Here is a tiny trained network, its code and every weight. The questions are about switching its units off for an input and a class, where a switched-off unit gives its printed mean instead of its output.

import numpy as np


def w(rows, s, z=0):
    codes = np.array(rows[::2]) - 128.0
    scale = np.full(codes.shape[1], s)
    scale[-1] = z or s
    return codes * scale


def f(y):
    return y / 2 * (1 + np.tanh(0.7978845608 * (y + 0.044715 * y**3)))


def log_softmax(a):
    a = a - a.max(-1, keepdims=True)
    return a - np.log(np.exp(a).sum(-1, keepdims=True))


def net(x, mask):
    res = np.array(x, float).reshape(1, 5) / 4 @ E
    y = f(res @ A[0][:, :-1].T + A[0][:, -1])
    res = res + np.where(mask, y, B[0][:, -1]) @ B[0][:, :-1]
    return log_softmax(res[-1] @ U[:, :-1].T + U[:, -1])


A, B = {}, {}
E = w([
[214,156,94,169,116,171,160],'x0',
[124,9,172,146,69,194,113],'x1',
[88,125,96,210,141,51,110],'x2',
[143,88,111,79,113,92,61],'x3',
[140,98,86,98,183,149,64],'x4',
],0.011)
A[0] = w([
[147,90,247,31,74,197,119,254],'N1',
[153,165,179,198,64,221,208,236],'N2',
[122,141,207,68,141,235,196,125],'N3',
[111,89,146,255,67,123,142,199],'N4',
[26,68,151,124,149,125,43,179],'N5',
[234,199,36,84,127,87,154,178],'N6',
[104,150,136,244,134,214,205,76],'N7',
[56,136,159,92,140,3,113,201],'N8',
[149,133,47,104,237,144,87,153],'N9',
[203,170,48,87,193,223,124,135],'N10',
],0.0088,0.0053)
B[0] = w([
[150,84,213,172,92,178,164,250],'N1',
[128,211,117,148,119,180,155,226],'N2',
[219,88,147,200,115,95,67,198],'N3',
[187,85,124,200,63,74,185,198],'N4',
[130,93,53,53,167,194,141,215],'N5',
[111,168,87,138,196,203,134,204],'N6',
[52,209,137,96,101,157,196,179],'N7',
[90,157,124,137,127,120,210,222],'N8',
[162,151,42,130,150,194,101,188],'N9',
[247,169,119,109,146,86,104,198],'N10',
],0.011,0.013)
U = w([
[44,142,137,117,161,197,190,186],'0',
[165,105,203,237,106,118,156,228],'1',
[137,43,182,88,87,173,64,2],'2',
[87,163,196,147,167,6,132,29],'3',
[85,57,117,161,117,51,159,48],'4',
[158,96,91,96,212,192,64,190],'5',
],0.011,0.0048)

Each question gives the input, the list of numbers given to net, and the class t.
The units are the neurons (one row each of A and B). Each row of codes is followed by its name. A weight is (code - 128) times the scale printed after its matrix; where a second scale follows, it is the last column's (A, B and U).
mask holds one flag per neuron, in row order. A switched-off neuron (its flag False) gives its mean, the last column of its row in B, instead of its output. The means were averaged over made-up inputs and are rounded, as every weight is.
A unit's drop is (log p(t) with every unit on - log p(t) with that unit switched off) / (log p(t) with every unit on - log p(t) with every unit switched off).
The circuit of an input: a set's keep is (log p(t) with only the set's units on - log p(t) with every unit switched off) / (log p(t) with every unit on - log p(t) with every unit switched off). Starting from all 10 units, units are removed one at a time, each time the one whose removal leaves the highest keep (on an exact tie, the one counted first), for as long as the keep stays at least 0.8.
circuit, biggest first: the units of the circuit, biggest drop first
most important unit: the unit with the biggest drop
k most important neurons: the k neurons with the biggest drops, biggest first
drop of u: that unit's drop, to one decimal
input [-2,8,-6,-5,7], class 1: circuit, biggest first => (N1)
input [2,6,-2,6,7], class 2: 4 most important neurons => (N1 N6 N2 N8)
input [5,0,-2,8,-2], class 5: 4 most important neurons => (N4 N6 N8 N3)
input [-8,-8,6,3,-7], class 0: 3 most important neurons => (N8 N3 N10)
input [3,3,3,4,2], class 2: circuit, biggest first => (N6 N8 N2)
input [4,-4,-8,0,-1], class 5: 4 most important neurons => (N6 N4 N8 N10)
input [-3,6,-2,4,7], class 2: 2 most important neurons => (N1 N6)
input [-4,-5,4,-3,-7], class 3: circuit, biggest first => (N5 N1)
input [-3,-4,1,-5,5], class 5: 2 most important neurons => (N7 N9)
input [3,-1,7,8,-3], class 4: 4 most important neurons => (N1 N2 N3 N10)
input [6,0,3,0,1], class 5: 4 most important neurons => (N1 N8 N6 N3)
input [4,0,-2,-5,5], class 5: circuit, biggest first => (N10 N4)
input [-3,3,-7,1,2], class 2: 2 most important neurons => (N4 N8)
input [-4,3,-2,-8,5], class 1: 2 most important neurons => (N3 N6)
input [4,-6,1,8,-3], class 5: most important unit => N7
input [-4,-4,-7,1,-1], class 1: drop of N3 => 0.1
input [-5,6,0,-6,6], class 2: drop of N1 => 0.1
input [-3,-1,8,8,-3], class 4: drop of N6 => 0.3
